Here is a tiny trained network, its code and every weight. The questions are about switching its units off for an input and a class, where a switched-off unit gives its printed mean instead of its output.

import numpy as np


def w(rows, s, z=0):
    codes = np.array(rows[::2]) - 128.0
    scale = np.full(codes.shape[1], s)
    scale[-1] = z or s
    return codes * scale


def norm(h):
    return h / np.sqrt((h * h).mean(-1, keepdims=True) + 1e-5)


def f(y):
    return np.maximum(y, 0)


def log_softmax(a):
    a = a - a.max(-1, keepdims=True)
    return a - np.log(np.exp(a).sum(-1, keepdims=True))


def net(x, mask):
    res = np.array(x, float).reshape(1, 2) / 4 @ E
    u = 0
    for l in range(2):
        y = f(norm(res) @ A[l][:, :-1].T + A[l][:, -1])
        res = res + np.where(mask[u : u + 5], y, B[l][:, -1]) @ B[l][:, :-1]
        u += 5
    return log_softmax(norm(res)[-1] @ U[:, :-1].T + U[:, -1])


A, B = {}, {}
E = w([
[175,102,174,207,208,66,92,72,90,166,88,225],'x0',
[74,119,190,122,247,175,142,189,169,43,77,106],'x1',
],0.013)
A[0] = w([
[161,92,149,197,140,86,90,68,78,196,116,225,174],'0.n1',
[71,98,190,136,207,153,115,125,148,81,56,149,65],'0.n2',
[129,195,183,57,252,197,179,140,73,68,95,82,2],'0.n3',
[61,154,68,26,46,214,170,167,97,152,223,45,97],'0.n4',
[182,99,57,187,77,67,75,86,156,224,165,186,233],'0.n5',
],0.0041,0.0024)
B[0] = w([
[167,150,146,89,99,116,154,136,143,96,79,77,221],'0.n1',
[156,118,127,128,92,92,130,173,240,111,73,88,189],'0.n2',
[140,86,107,169,129,95,95,183,242,125,119,122,188],'0.n3',
[203,146,177,107,114,84,152,115,138,104,35,96,254],'0.n4',
[96,85,111,188,195,124,98,213,255,58,150,107,233],'0.n5',
],0.0076,0.0082)
A[1] = w([
[181,108,148,194,141,61,97,57,94,227,88,238,93],'1.n1',
[67,151,65,59,11,194,155,154,128,161,197,77,106],'1.n2',
[179,143,85,119,7,88,136,97,135,190,132,123,7],'1.n3',
[203,120,121,128,44,61,122,138,197,156,74,104,105],'1.n4',
[150,94,62,184,59,81,76,116,140,220,204,179,36],'1.n5',
],0.019,0.0021)
B[1] = w([
[216,164,119,64,42,90,142,108,82,95,130,49,170],'1.n1',
[255,137,159,127,111,36,111,79,76,109,90,115,182],'1.n2',
[48,105,128,130,174,186,137,209,223,96,121,105,187],'1.n3',
[101,149,106,131,114,140,129,79,69,160,164,169,254],'1.n4',
[78,90,177,166,229,148,120,181,213,112,65,158,168],'1.n5',
],0.012,0.037)
U = w([
[204,149,138,90,96,71,147,92,98,82,93,94,200],'0',
[78,87,134,150,185,125,123,185,247,86,89,134,212],'1',
[68,141,88,135,115,146,144,74,83,158,168,190,169],'2',
[136,35,138,127,98,151,122,179,105,150,162,129,18],'3',
[141,27,123,102,125,127,136,172,115,188,144,122,42],'4',
[152,47,154,127,105,152,142,184,113,155,187,133,1],'5',
[159,70,127,143,156,156,146,176,92,176,169,97,25],'6',
[148,89,124,134,137,136,111,154,134,169,147,114,59],'7',
],0.014,0.0051)

Each question gives the input, the list of numbers given to net, and the class t.
The units are the neurons (one row each of A and B). Each row of codes is followed by its name. A weight is (code - 128) times the scale printed after its matrix; where a second scale follows, it is the last column's (A, B and U).
mask holds one flag per neuron, layer by layer. A switched-off neuron (its flag False) gives its mean, the last column of its row in B, instead of its output. The means were averaged over made-up inputs and are rounded, as every weight is.
A unit's drop is (log p(t) with every unit on - log p(t) with that unit switched off) / (log p(t) with every unit on - log p(t) with every unit switched off).
The circuit of an input: a set's keep is (log p(t) with only the set's units on - log p(t) with every unit switched off) / (log p(t) with every unit on - log p(t) with every unit switched off). Starting from all 10 units, units are removed one at a time, each time the one whose removal leaves the highest keep (on an exact tie, the one counted first), for as long as the keep stays at least 0.8.
units of the circuit, in order: the units of the circuit, biggest drop first
top k neurons: the k neurons with the biggest drops, biggest first
top k neurons in layer l: the k neurons of layer l with the biggest drops, biggest first
drop when u is switched off: that unit's drop, to one decimal
input [5,-6], class 1: top 2 neurons in layer 1 -> (1.n5 1.n2)
input [-6,4], class 0: units of the circuit, in order -> (1.n3)
input [-2,-1], class 2: top 3 neurons -> (0.n4 1.n4 1.n5)
input [-5,-6], class 1: top 3 neurons in layer 1 -> (1.n3 1.n1 1.n5)
input [-2,2], class 2: units of the circuit, in order -> (1.n2 1.n3)
input [8,8], class 0: top 2 neurons in layer 1 -> (1.n3 1.n5)
input [-8,8], class 0: top 3 neurons -> (1.n3 1.n5 0.n5)
input [0,3], class 2: top 2 neurons -> (0.n5 1.n3)
input [-7,7], class 0: top 2 neurons -> (1.n3 1.n5)
input [-4,3], class 0: top 3 neurons -> (1.n3 0.n5 1.n5)
input [3,0], class 2: top 2 neurons in layer 1 -> (1.n2 1.n1)
input [1,2], class 2: top 2 neurons in layer 1 -> (1.n3 1.n2)
input [6,-7], class 1: top 3 neurons in layer 1 -> (1.n5 1.n3 1.n2)
input [-4,-6], class 1: top neuron -> (1.n3)
input [1,-4], class 1: drop when 1.n5 is switched off -> 0.2
input [3,-7], class 1: drop when 1.n5 is switched off -> 0.3
input [2,-6], class 1: drop when 1.n5 is switched off -> 0.1
input [-2,0], class 2: drop when 0.n4 is switched off -> 0.6
